Each name stands for a flat space through zero: a line, a plane or more. A row that begins with a name and a colon came from that space; any other row is followed by the name of the space it lies nearest, among the names in its block.
dj_qs: [  26  -94  -69  -89 -119  -55   38    1  -95  104  -55  132  -29    2
  -58   12  269  127 -234  -25 -206  -73   94  222]
ll_ff: [-177 -238  127 -257 -166  -12  523  -26 -286  -51 -162 -117  -23  304
   45  104  -32  181 -188  135   14 -685  110  359]
ll_ff: [-119   28   47  150  -52  161   57   55 -170  -14  109  -41 -162   11
   35    4  109   60 -234 -186   62   33  -32  176]
hj_bl: [  33 -117   13 -180 -136 -187   33   35 -177   47   -6  -63   79    7
   29  -30   80  -58 -187   10   54  -90  -48  177]
dq_cq: [ -34   16  129 -423  -53 -181 -201   16  -76  185  148  -61   60   17
    3   70  186   80  104  168   59 -119  159  -49]
dq_cq: [  -7  -66  -58   28  -98  -84  346   39 -140  -58 -189   42  -27   25
   83   -4  -49   49 -357   62 -181 -229  -95  222]
dj_qs: [  58 -187  -67  -70   40  -37   -2 -117   70  -32 -183  115    3  127
  -50  -14   10   27   34   48  -93 -133   97   75]
nr_zs: [  70  146   -6 -292  250   32 -130 -147  115   -6 -172   -5   23  -42
   78   89  -70   10  287  202   49   53  -14 -393]
nr_zs: [ -54  287  124 -168  125  -86 -185   -6  110  120  108   -8   -9  -57
 -118  148  -16   85  362  266   25   79   87 -531]
rf_hz: [ -36   -1   53  -88  177  -34 -262 -107  129   86   63 -137   84  115
   97    8  -53  -76  308   83  205  -23   15 -173]
ll_ff: [ -31   99   45  -27 -136 -152   11  170 -165  102  146   33  -68 -148
   49  -30  204   82 -358   -2 -173   76  -30  107]
dj_qs: [  55  -66  -81 -181  -44  -42   90  -85   -2   93 -147   12  131   48
  -35   73   76   38   64   91  -50 -170   42   46]
ll_ff: [ -19  -41   -3  121  173  117   19  -69   -7  -96  -87  -52  -81   42
  136  -76  -11  -28  -69 -108   41   83 -109  -20]
hj_bl: [   2 -175  -71  103  -50 -104  137  -45  -30   14 -116  -39   87  136
   30  -37  -47  -67 -113   -2   -1 -187  -72  196]
hj_bl: [ -76   89   12  -93  -85  168  219   28 -189    6  -15  -87  -40  -26
   90  103   38   81 -152  -41   64 -137  -47  145]
dj_qs: [  19  146   57   89  150 -235 -433   33  154   52  133  161 -142  -81
 -106  -45   22  -19   67  125  -97  324   37 -380]
rf_hz: [  59  115  -32   77   73   24   -6   29  137  -20   17  -34   92 -119
   62  -37 -104  -66  131   16  -28  144  -82 -162]
dj_qs: [ -90  -97  146 -116 -150  -51   93   73  -73    9  139  -33    3   97
 -122   21   36   92   61   37   16 -206  182  101]
nr_zs: [  60 -106   18 -201   30 -111  -73  -65  128   16  -54   43  102   71
  -71    0  -23   13  243  144  -42 -110  146  -89]
nr_zs: [ -30  133  102  -30 -126  198 -314   72  134  143  429  -66  107  -91
 -274   82  130    9  525 -148  233  230  249 -145]
hj_bl: [-136  199  130 -354   11  -50   26   19 -391  119   -6  -65 -220  -47
  123  154  272  184 -364  111   39  -64  -66  -68]
ll_ff: [  44 -236    2   75  -90 -121   39   45   67  -96   22  -12  101   84
   22 -141 -154 -119  -12  -35    3 -118   27  235]
dq_cq: [ -36  186  -28  -18   84   14  183   28 -119   77  -85  -72  -25 -117
  235   24  121   90 -270   48 -146   14 -187  -51]
ll_ff: [  26  160  -64  -49  -28   -3  -65   15   60  168   40   72   47 -112
  -57   87  160   94   53   66 -143   72   52 -101]
dq_cq: [  54  -51  -79  117   99 -149  -37  -60   36  -86 -197  138  -99   41
    8  -45 -119  -60 -164   83 -104   29  -96  -57]
rf_hz: [ -67 -192   11  373 -174 -168  116  102  -68   -1  123  -75   54  123
  -58 -125  -63 -126 -205 -133   39  -78  -88  279]
hj_bl: [  52  -34  -29 -119   45 -126  -45  -58   19   65  -96   47   42   14
  -25    6   90   23   17   97  -88  -12   17  -87]
dj_qs: [  27   36 -105  108  -38   64   73  -12    1   40  -54   15   42  -39
   -3   29   24  -12  -59  -56  -34   25  -68   65]
dj_qs: [  17  360   20  270  116  -24 -353  131   94   59  253   68 -131 -294
  -42  -43   70  -52  -15  -71  -45  586 -127 -400]
ll_ff: [-102   74   92   69   78  -67 -125   57 -111   43  125  -55 -150  -10
  146  -51  102   22 -237  -30   13   96  -83  -11]
nr_zs: [ -59   59   30   34  120  -10  244  -41  -15  -84 -175  -38  -48   66
   75   41 -160   44  -25  150  -53 -152  -96 -161]
dq_cq: [   1   45  -48  461 -113   79  153  188   34 -113  156  -58   33 -140
   86 -148 -178 -145 -195 -226  -20  177 -187  197]
dq_cq: [ -35    4   39 -218  -36 -110   84   21 -124   30  -60    4  -41   19
  107   43   33   83 -186  143  -75 -197   12   85]
dj_qs: [ -17  -87  -79  159   29  -97 -216 -122   98  147  -30  133  -32  164
 -214   51  125   22   92   22  -37   -1  100  -49]
nr_zs: [  18   42  -35   17  101  -45 -214  -51  203  134   69  -31  124   18
   45   -3    4  -37  249   71    7   36   36 -124]
ll_ff: [ 113  -64  -95  -88   38  -50 -149  -54  255   14  -62  122  112    6
   12  -21  -97  -24  211  116 -118  -57  127   10]
hj_bl: [   7 -191    4   40 -221  123  133   97  -10 -170   99  -66   78   45
   61  -74 -253 -123  -20 -152  161 -194   51  452]
dq_cq: [  24  -98   12  195  -36 -131  -18  105  -21 -148   54  -27  -25  -22
  125 -171 -204 -180 -231  -81   45   71 -146  170]
dj_qs: [  -8 -166  -18  387 -263 -133   91  173  -34  -37  180   15   48   12
 -125 -144  -62 -126 -222 -188  -30   26  -37  332]
dq_cq: [ -31   33   -5  312 -231   23  367  168 -112  -81   67  -42   38  -79
 -126  -19 -108  -43 -176 -124  -33    7 -120  128]
ll_ff: [  22   73   79 -209  324   -2 -381 -142  263   21    1   39  -32   40
   29    9  -13   39  439  178   22  118  149 -436]
hj_bl: [ -12  -86  -27  -63 -124  -94 -154  -44  159  171  132 -110  267  156
  -72   80 -134 -113  384  105  215 -251  122   98]
rf_hz: [  16  -42  -10  112  165  -71 -261 -112  298   76   50  -47  148  126
  -55  -25 -119 -108  449   83  102   33   57 -241]
nr_zs: [  96   50  -44 -156  -60 -149 -214    0  287  206  117   72  253  -49
 -163   58   34   16  440  193 -109  -17  213 -172]
dq_cq: [  16  196   18  117  -30  -43  -32  149   14   10  152  -12    1 -206
   46  -43  -26  -39  -84  -18  -62  227 -104 -108]
ll_ff: [  29  109  -61   50  -74  -65   41  111 -120   54   17   63  -60 -178
   99  -34  147   35 -380  -46 -184  134 -118  111]
dj_qs: [  20  224   43  -63   91   86  -97   48   -6   18   98  -62  -14 -197
   66    8   69    1   62  -33   40  274  -79 -244]
dj_qs: [  -4  321  -31 -136  109  118 -121  -49   43  168   -1   73  -55 -150
  -62  178  201  166  148  105  -95  169   44 -351]
ll_ff: [ 51 -85 -80 149 -18  10  74  -9  35 -55 -64 -13  67   8  29 -66 -85 -98
 -45 -81   7  14 -88 110]
nr_zs: [ 117 -107  -60 -234 -123   36  -17  -28  -69  -77  -79   16   72  -36
  -28   18  -60  -95   14  -48  140  -34   20  173]
nr_zs: [ -50 -184   26   72  -10  245  292   24  -60 -205  -49  -83  -46   77
  215 -116  -91   23 -170 -188    1 -182   -8  376]
nr_zs: [ -67  278  111  -95   55  -18 -180   39  -94   57  127  -15 -139 -111
  -72  118   45   40   45   83  118  195  -29 -342]
hj_bl: [  -9   -5  -26   62   16  187   85  -25   63 -130  -74   94  -99   27
  -29   31 -120   54   39  -29  -37  -58   74   52]
rf_hz: [ -23 -113   22  -95  -36  -41  191   16 -165  -57  -91  -67  -17   47
  162  -48    6   10 -265   -9  -15 -173  -73  221]
rf_hz: [  25 -146   19    7   32  -99   62   -5  -22  -72  -58  -59   44   53
   91 -112  -53  -76  -81  -16    8  -42  -69   74]
hj_bl: [ -15  209   80  215   51  124 -179  151   75  -20  309  -77  -32 -221
   45  -99   20  -61   72 -184   61  416  -69 -169]
hj_bl: [  12   59   -7  -86  -21  -11 -161   29  -77   56   64   44  -76  -85
   42    6  135   19 -147  -40   -4  116    0   50]
dj_qs: [  15  184   19 -262   70  -78  -21   15  -25   41  -61   22  -30 -112
  138   74   -6   73  -54  209  -91  -28  -28 -162]
rf_hz: [ -53   37   86 -178  -41  144   93   36  -79  -46   45   -8  -75  -20
   15   53   44  124    4   -6    1  -89  112   52]
hj_bl: [ 110 -306  -32  241  -94 -127 -102   -7  341 -148   60   50  220  158
 -242 -141 -383 -246  439  -16  104  -61  142   66]
nr_zs: [  39   40  -23 -204  334 -173  204 -155  117  -75 -432   71  -27   73
  217   17 -153  109   -4  403 -297 -225  -84 -346]
ll_ff: [ -35 -154   96  -18 -144   49 -151   19  172    0  238    6   95  142
 -251   15  -90  -13  440  -28  152 -127  313   79]
rf_hz: [ -38  -46   53 -161  -33   47   56   13   10  -56   12  -32    5   62
  102   22 -125   32   47   72   41 -229   94  142]
rf_hz: [  24  248   89 -205   -5   24 -249   88 -102   50  188   11  -95 -241
  -53   51  166   28   10  -29   80  340    7 -241]
rf_hz: [  18  266   38  326   32  -40 -326  132  336  113  395 -102  197 -177
 -116  -43 -164 -181  494  -16  129  390  -29 -396]
hj_bl: [  33  -45  -34  114  -80   13 -172   32   91  -13  120   43   24   -6
  -77  -33  -79  -98   84  -88   85   80   52  103]
dq_cq: [ -53  207  110 -154   26  -19 -286    8   34  167  219  -28   -6  -57
 -156  125  131   60  301   88  121  148  122 -332]
dq_cq: [-123  -19   24  272 -138    6  328  146 -204  -52   71 -174  -13   20
  206  -71 -106  -58 -405 -126   42 -150 -217  341]
rf_hz: [ -76   73   81 -245   62  152 -111  -56  -68   19   42  -55  -93   39
   73  105   44   82   95   28  159  -77   89  -28]
dq_cq: [  32  -10  -51 -244   66 -101  115 -132  -73   98 -263   76    5   54
  -55  107  180  139  -39  182 -160 -140   22 -139]
rf_hz: [ -42 -171  -57 -204   55   18  337 -131 -156   -8 -327  -52   -2  181
  253   32   52  116 -272   97 -107 -431  -53  276]
nr_zs: [ -98  631  100   40  -32  376    4  205 -229   38  271   42 -311 -453
 -108  192  271  224 -159 -163  -27  542  -71 -381]
[-101 -165   52  255  181  286  183 -113 -104 -202 -114 -118 -161  174
   71  -93    1   -7  -81 -271  152   30 -106   64] : nr_zs
[ -71  237   89    7  165  219  -96  -24  -41  -13   77  -51 -154  -93
  -22   75   92   72  120  -70  116  261  -33 -332] : nr_zs
[ 128  -11 -156 -232  -99   12 -229  -89   58  115  -81  209   27  -43
 -156  123  132   38   83   44  -49    7  165   81] : hj_bl
[  18  -44   48 -361   21  -45  -18  -33  -52  -20  -84   37  -36   19
   94   31   30   85  -30  138  -42 -164  104   44] : dq_cq
[  35   67   93 -133   15 -130 -188   31   87   55  132    4   64  -63
 -146    6   31  -10  267   99   25  138   97 -285] : ll_ff
[ -16  105   92 -232   18 -275 -129   38  -50   85   37   -4  -11  -28
   25   47  -11   12  -20  248  -11  -43   -2 -197] : ll_ff
[ -25   70   57 -271  120  -55 -110  -66  -60   53  -60   -5  -74   16
   89   67   80   77   -3  148   13  -48   22 -146] : dq_cq
[  18  259  -49  123  -62  121  116  121 -204   83   61   32  -98 -303
  -31   16  344  105 -341 -197 -168  384 -162  -76] : ll_ff
[ -13  116   25  182  -13   35   88  126  -45 -104   79  -53  -49 -135
  103  -70 -125  -73 -166  -83   12  151 -159   -1] : dq_cq
[  69 -121  -71   42 -127 -134 -136    2  168  143   97   43  205   42
 -156  -22   47  -56  209   12  -40  -35  130   88] : nr_zs
[  57 -265  -33  180   37   68 -172  -78  303 -125   48   -4  132  176
  -60 -122 -268 -180  391  -97  160  -48  129  118] : ll_ff
[ -57  116  105  -14  136  -24 -233  -23  -37   56   96   24 -157  -20
  -96   23  175   67   51    2   34  232   30 -305] : nr_zs
[ -59 -138    1 -205 -104  -17  217  -62 -155   69  -96 -154  123  168
   92   80    4   15  -43   61  126 -391   -3  253] : dj_qs
[  44  -47   63   65  -61 -165 -258   50  192   51  232  -33  169    9
 -202  -56  -97 -145  379   21  131  124  103 -158] : ll_ff
[  41   68  -57   23  127  116   60  -68   34  -44 -140   31  -33  -53
   29   13   21   31   18  -17  -63  105  -64 -142] : dq_cq
[  91 -218   60 -168 -206  -67  197  104  -99 -235  -39   65   10  -27
  -86  -97 -142  -47 -112  -35  -23 -106   85  237] : ll_ff
[   3  152  -82  154  196  113  -77  -42   58   58  -44    7  -65  -97
  173  -28  123   33 -105  -67 -109  216 -136 -114] : nr_zs
[ -43 -116   59 -175 -130  -22  164   36  -89  -33  -17   25  -20   82
   -5   26    1  101  -87   63  -62 -280  135  217] : ll_ff
[ -24 -292  -52  -91 -119 -261  126  -84 -114  143 -148   -9  108  250
  -19    5  131   26 -180   99  -71 -389   41  302] : dq_cq
[ -73  241    7  249  -10  126  334  195 -161  -89   56 -147  -69 -220
  330  -68  -90  -10 -435 -116  -79  103 -316  107] : dq_cq
[  17  166  -75   95  110  -30  -92  -10   50  105  -27   48  -29 -103
   71   12  103   29  -86   35 -133  169  -99 -154] : nr_zs
[ -14   76  -63  192   90    9  -51  -38   66   80   -8  -23   20   -1
   27    3   27  -29   17  -21  -12   99  -97 -101] : nr_zs
[ -26   72   61  147  163 -121 -219  -32  -32  -10   46  -81  -76    7
   -6  -45  -45 -142   11  -16  188  255 -176 -292] : dq_cq

Each name stands for a flat space through zero: a line, a plane or more. A row that begins with a name and a colon came from that space; any other row is followed by the name of the space it lies nearest, among the names in its block.
dz-qj: [ 204   53   75 -116   39   37  -54  118 -316   99 -218  345  252 -131
 -102 -111   32   52   65  145  306   75   46   24]
zf-sm: [  31 -117   11   -3  -82   82  117 -135 -134   93   50  199   57  -25
  -98  -13   29  173   10  155  -16    3    9  -93]
dz-qj: [ -28 -121  -36  -91  -40  208  -42  -73   27  108   66    5 -224 -107
  -36   81  -30  -94  -10  132  -97    9  -27 -171]
dz-qj: [ 101  341   70  380  109 -131  -59  -26  263 -270   94 -122  175   39
  258   30  -16  172  -13 -126  105  -84  161   23]
zf-sm: [  86  163   53   91  -13 -112  -32  102   95   21  -64 -292    1    3
   38   15   61 -225  -53 -214   38  -10  -56  131]
dz-qj: [ 159  361 -133  251 -152  -58  183  -34  -46 -171  205  -28   46  -12
  248   -6  175  153   67 -339   57  -90  160   79]
dz-qj: [ -43  -91   24  -61  -62  100  -10  -58    2  163   85   46 -154  -49
 -124   -2    8  -76   38  127  -17   63   44  -59]
pb-bd: [ -19  -87  -99   53 -151  -50   91   40 -181 -111   36  103 -100    9
  146  -67  -59   51  -48  -63   34 -201   29   -3]
zf-sm: [ -84  -55    3  141   40  -76 -219  106  253 -165 -183 -412    8  269
 -117    0 -195 -237  -25   58  -28   61   -3  136]
dz-qj: [  42  -87    9 -119 -140  170  -85   49 -170  192  -94  -34  -90  -21
 -123 -111  -18  -57   -4   49  -42   15   -7  -72]
cn-lh: [  44   32  215  107   67 -135    8  273 -293 -120 -223  136  184   92
   40 -166   80  -58   13 -121  220  -61  101  205]
pb-bd: [  34 -114  -56 -273 -189  327 -106  -11 -281  285  -62   45  -50 -111
 -209  -96  -14   83   64  122  -88  159   -5 -210]
cn-lh: [ -36  -11  125  -88   51  195 -100  101  -61   83  -54  -18  -30   60
 -226   43  138 -240  125   27  -75  256  154   27]
zf-sm: [ -91 -199  -12  -10  -16 -175   18   75   10  -71  -25  -69 -102  -60
   29  113 -111 -239 -106   29   73  -68 -129   36]
dz-qj: [  -6   14  -41   24 -154   37   -1    6  -40   68  -10 -257  -11   64
  -97  -67   14    7   35  -88  -55   85  -38   32]
cn-lh: [ -17 -147 -114   36  -76    5  177 -205  -72  -42   60  224   59   27
   14   18  -90  264  -40  168  -17 -114  -41  -95]
dz-qj: [ -69  -61   34 -130  -39 -109   -4  123 -103  110  -66   40  -59  111
  -68 -170   22  -94   -6  -95  -28  -53   18  152]
dz-qj: [ -53  207   -9   30   92 -219   67   27   55 -111  185  240  -21  -50
  291  -49   33  126   -2 -202   85 -164  150   71]
zf-sm: [ -15 -227  -29  -37    2   99  -18  -21   45  -19   51  116 -128  142
 -158  -71   56    9   72  211 -168  -27   33   20]
zf-sm: [ -31    2  -15  174  -30 -216   -1  139  157 -178 -101 -276   17  501
  -94 -199   62 -137   11 -194 -197 -116   74  383]
cn-lh: [-210   -3  183   19  150 -139   -7   84   40  -25   22  -79  -21  -40
   99  -23  -15   14   -5 -103   74   36  -41   42]
pb-bd: [-126   97   95  182   17  -24  104  -19    5 -100   53  -25  -29   14
   67  214  -10 -245  -16 -111  102   77  183   23]
pb-bd: [ -42  -55   82 -113   25  215 -155   56 -116   74   -9    3  -49 -213
  -26   39  -35   22   52  109   50  163    4 -214]
cn-lh: [-208  -65  157  -95  173   28  -54  -25  181  110   69 -163  -90  -98
  -91  143   22 -126   32   42  -56  229  -89  -60]
cn-lh: [ 112 -141   75   20  102   40   22  -17   51   -1   83  240  -53  -71
 -108   25  149  -36   77  259   35   -1   -1   13]
cn-lh: [-180  -81   56   -7   50    3   69 -133  241  139  193  -75 -254   14
  -95   78   40 -148   35   72  -94   71   -7   18]
zf-sm: [   1   94   18   -2   92 -143   44  -61  137   29   97   40   43  -48
   93  -46   37  167   -9  -48   14  -58  -66   33]
dz-qj: [  66  177  -54   21   52  -81  -55  -92  220   39  106  -95   42 -165
   79   45  -45  110    8   16  110   44  -79  -49]
pb-bd: [-174   36  -15  -98   75 -101   59 -209  326  199  195 -172  -14  -14
 -214  126   24  -19   93   65  -48  297  -84   49]
zf-sm: [  71   32    5   47   55  -43 -176  -15  124  -82    4  -37  233   24
  -49  -91  -71  311   46  147    0   72    9  -57]
cn-lh: [ -9 243 141  92 271  14 -85 -84 344   5  85 -70  53 -25  59  39  66  95
  65  11   7 101  38  -6]
cn-lh: [-199  -34   39   88   -7 -248  -32  175   25 -134  -86 -199  -38  190
  -15  -38 -118 -261   -7 -128  118   22   65  238]
zf-sm: [  89  -76  -20 -136 -110  239   53    1 -210  140   83  150 -132 -122
  -82   -3  190  -16   74   19 -110   45   27 -106]
pb-bd: [-150 -139 -202 -244 -335   87   24   43 -186  189  132 -291 -306 -150
  -83   51  -19 -196   20 -179 -121  144 -108  -90]
cn-lh: [ 142   -9  -57    7  -50  -11    6  -35  -69   -1 -128   60  201   43
  -97    0  -41   53  -27   99   49    5  -28   12]
zf-sm: [-109 -259  163 -191  123   93  -48    5  -93  169  -97  138   50   56
 -216 -189   32  216   63  231  -95   85 -115  -32]
cn-lh: [ -72  -88  248  -14  237  -63  -11   10   17   34  -97   98  221  -18
 -162   37   42   44   47  181  112  195  -57   36]
zf-sm: [   3   79  -43  -43 -103  110   -3   66  -74   49  -16 -191  -92   23
  -23   19   85 -161   29 -196  -97   76   26   23]
zf-sm: [ 120  165    3  -42 -104   73   92   39 -139  113   42  -47   29   25
  -21  -82  262   31   57 -271 -144   33   41   67]
zf-sm: [ -81  -36 -129 -163 -177   35  158   21 -158  101  174  -30 -247  -57
   49  -24  157  -50   34 -255 -169  -27  -40   13]
pb-bd: [-111 -109   46   -5  -10  -49  -21   88  -55  -36    1  -52  -51   -1
  -54    6  -22 -100   35   17   58   78    6   41]
zf-sm: [-294 -156   86  -34   64   72 -147   22  145   87 -256 -470 -115  141
 -181   79 -273 -324  -57   85    3  195 -150   11]
pb-bd: [ -27  238  106   51  226 -203 -124   22  245  -78 -108 -149  234   63
  203  -39 -108  166 -125 -178  -18  -85  -55   32]
pb-bd: [  44  121  154  147  151  -48   57  -57   20   -5  -49  175  158   64
   76 -171   28  284   24   55  135 -100   32   61]
pb-bd: [ -24   15  -36   25  -98 -110   12  -27   89   40  114 -157 -103  -62
  112    4  -40    4  -97 -127  -66 -112  -69  -36]
cn-lh: [  39  -12   96   43   62    9  -54  -99  214  109  118  -66   -8 -105
 -114   81   46  -14   24  164    0  115  -36  -63]
cn-lh: [-238  -10   99 -367  230   84 -141  153  179  218   65 -161 -339  -76
  -82   12  166 -321  113 -142 -189  217  -84   65]
dz-qj: [   7 -182  -47 -195  -87  116  109    1 -269  107   39  218  -60 -105
  -83  -31  116   73   53   57  -56   26  -66  -69]
cn-lh: [-112  -37   24  -42   54    6   23  -49   24   25   51  118    3  102
  -81  -63   10  100   76   71  -41   61   82   35]
dz-qj: [-201 -274   14 -213   38  202   80  131 -270  -35  115  327 -334  -45
  -28    0  164 -139  152   50  -89   43  102  -23]
pb-bd: [-132 -118  215  171    3  -42  -30  121  -90 -115  -67   -1    2   70
  -66  163  -64 -359  -55   34   99   75  214   26]
pb-bd: [ -42  231  132   94  -23  124  -19  -64    5  141  106 -113  -36 -137
   81   -4   24   86   40 -114   81  109  110 -123]
pb-bd: [-40 -42  17 -32  42 -47  -9 -15  33  33  41  19  -1 -35  -7 -96  -9 160
  43  69  41   7 -76   5]
dz-qj: [-134 -203   89 -151   45   73 -117  -34  -60  139 -130   21   87  -52
 -193   18 -182   42  -14  262   53  175  -76 -137]
dz-qj: [  63  130  -31 -109  -61 -106   -5  296 -246   17 -166    7  -24  126
   -4 -249  136 -188   86 -286  107  -41   66  312]
pb-bd: [ -13   34 -227 -104 -446  108  181 -152 -163  316  222 -176 -281  -78
  -28  -68   42   13  -10 -224 -147  -31  -23  -82]
[ 195   96 -121  -22 -245   85   82  -73 -215  119   41  -13   95 -127
   51  -83   63  264  -28 -119  -37  -62  -67 -124] : dz-qj
[-130   36  149 -184  215  110 -100  -11    7  189  -90   40  -25 -221
   47   -3  -92   67    5   85  142  115 -126 -146] : zf-sm
[-140  -82  -19  -17 -319  -42  -32  207 -274   54  -77 -230 -137  168
 -124  -92  -64 -333  -13 -229  -20   51  167  130] : cn-lh
[ -80  164  151  306   23 -280 -113  203  170 -263  -73 -291  115  295
   31   80  -53 -378  -72 -258   21   15  282  252] : pb-bd
[-103  149   26  198 -143 -138  -14   50   33  -29  -20 -215    5  260
  -29 -106  -93 -128    3 -182   57    6  228  186] : cn-lh
[  53 -157   24  -33   63   66   49  -80   39   44  -33  171   39   64
 -249  114   70 -151   45  261  -27  107   17   37] : pb-bd
[   3   -9  -69   -5   68   94  134 -195  200   65  237  194 -262  -24
   69    5  117   78   45   96 -126 -139   -3  -34] : cn-lh
[ -50   84  -12  -49   46 -123 -167   81  122  -48  -53 -177  105   68
   42  -64 -103   68  -36 -106  -60   19  -10   26] : pb-bd
[  80  185 -202 -147 -131   55  -63  -89  123  152   55 -202   10   37
  -50  -34   10   70    8 -153 -203   62  -22  -26] : pb-bd
[-112  -58   37 -167   72   92  -67   78  -54   31   34   56  -79  -29
  -40  -26   64    1   85  -10  -86  111   31  -34] : cn-lh
[ 187  -63 -184 -330  -27  477   74 -290 -140  305  113  317 -151 -462
   60   91   60  338   12  254  -91  -19 -257 -464] : pb-bd
[  54  -84   67  155    8  135  -66    1   87  -45 -172 -219   22  164
 -202   95  -22 -253   -2  150  -31  100    5   42] : dz-qj
[ 154 -107  -66   67   61  -23  106  -84   15 -165  173  540  -17    3
   59   13  103  132   33  243   -7 -216  150   -7] : zf-sm
[-128 -205  -94  -94 -108  280   58 -207   -6  124  121  -20 -217 -128
 -125  224  -79  -83   10  210 -109  146  -43 -256] : dz-qj
[ -61 -165  227   18  -37  103 -179  191 -207  -10 -168  -45   -4  -58
  -47  116 -106 -309 -120   37   19   52  123 -144] : pb-bd
[ 168  -23   25   53   78  -70   13   81  -52 -165  -20  279  108  -17
   46   67   94  -69  -22   63   47 -106   85   45] : zf-sm
[ 174  110 -172  -61 -115   88  216  -56 -158   -5  336  453 -224 -202
  219   14  277   86   73 -129  -53 -202  155  -59] : zf-sm
[ 100  121  -71  194  -92  -22   15  -81   84  -89   58  -92   21  -18
  137   38  -70   74  -64  -39   38 -116   30  -56] : cn-lh
[ -11    1   40 -173  -67  168  -35   43 -149  230  -74 -160  -61 -118
  -91  -34   60  -53   22  -84  -41  139 -115  -75] : pb-bd
[ 114  165 -107   29 -111  -80   -6  -40  123   65   25 -175  -48   10
  137  -51  -29    3 -119 -196  -91 -187  -58   14] : dz-qj
